Below are the code and all the weights of a small trained network. Each question names an input and a class and asks about switching units off, where a switched-off unit gives its printed mean instead of its output.

import numpy as np


def w(rows, s, z=0):
    codes = np.array(rows[::2]) - 128.0
    scale = np.full(codes.shape[1], s)
    scale[-1] = z or s
    return codes * scale


def f(y):
    return np.maximum(y, 0)


def log_softmax(a):
    a = a - a.max(-1, keepdims=True)
    return a - np.log(np.exp(a).sum(-1, keepdims=True))


def net(x, mask):
    res = np.array(x, float).reshape(1, 5) / 4 @ E
    y = f(res @ A[0][:, :-1].T + A[0][:, -1])
    res = res + np.where(mask, y, B[0][:, -1]) @ B[0][:, :-1]
    return log_softmax(res[-1] @ U[:, :-1].T + U[:, -1])


A, B = {}, {}
E = w([
[129,126,129,128],'x0',
[130,127,131,128],'x1',
[183,240,153,210],'x2',
[125,128,129,129],'x3',
[187,172,205,2],'x4',
],0.006)
A[0] = w([
[169,130,110,139,154],'n0',
[131,126,130,129,158],'n1',
[147,226,172,205,154],'n2',
[170,176,168,35,7],'n3',
[78,4,129,78,196],'n4',
[109,97,108,183,70],'n5',
[94,76,106,226,59],'n6',
[144,156,117,143,173],'n7',
[164,140,112,141,126],'n8',
[138,162,135,151,151],'n9',
[114,132,136,129,200],'n10',
],0.017,0.0012)
B[0] = w([
[152,137,110,124,147],'n0',
[102,143,85,111,132],'n1',
[216,61,37,216,242],'n2',
[5,157,207,52,232],'n3',
[250,110,33,249,255],'n4',
[80,92,210,56,189],'n5',
[25,187,213,3,231],'n6',
[194,104,122,109,160],'n7',
[141,147,93,135,151],'n8',
[136,127,85,171,166],'n9',
[107,130,107,136,137],'n10',
],0.013,0.0093)
U = w([
[222,113,30,192,253],'0',
[15,179,255,42,3],'1',
],0.0067,0.00037)

Each question gives the input, the list of numbers given to net, and the class t.
The units are the neurons (one row each of A and B). Each row of codes is followed by its name. A weight is (code - 128) times the scale printed after its matrix; where a second scale follows, it is the last column's (A, B and U).
mask holds one flag per neuron, in row order. A switched-off neuron (its flag False) gives its mean, the last column of its row in B, instead of its output. The means were averaged over made-up inputs and are rounded, as every weight is.
A unit's drop is (log p(t) with every unit on - log p(t) with that unit switched off) / (log p(t) with every unit on - log p(t) with every unit switched off).
The circuit of an input: a set's keep is (log p(t) with only the set's units on - log p(t) with every unit switched off) / (log p(t) with every unit on - log p(t) with every unit switched off). Starting from all 11 units, units are removed one at a time, each time the one whose removal leaves the highest keep (on an exact tie, the one counted first), for as long as the keep stays at least 0.8.
circuit, biggest first: the units of the circuit, biggest drop first
top k neurons: the k neurons with the biggest drops, biggest first
drop when u is switched off: that unit's drop, to one decimal
input [-6,1,-4,-7,-7], class 1: circuit, biggest first -> [n6]
input [1,7,7,2,-8], class 1: top 2 neurons -> [n6 n4]
input [-8,-7,-5,-6,-7], class 1: top 3 neurons -> [n6 n2 n5]
input [-3,2,-7,3,7], class 0: top 3 neurons -> [n4 n6 n5]
input [8,0,5,7,-7], class 1: top 3 neurons -> [n6 n4 n5]
input [3,0,6,-2,-7], class 1: top 3 neurons -> [n6 n4 n5]
input [-7,-5,0,3,-3], class 1: drop when n4 is switched off -> 0.1
input [-1,-6,1,-3,-8], class 1: drop when n10 is switched off -> 0.0
input [-3,-8,-1,-2,-4], class 1: drop when n7 is switched off -> 0.0
input [2,0,2,-1,-4], class 1: top 2 neurons -> [n4 n6]
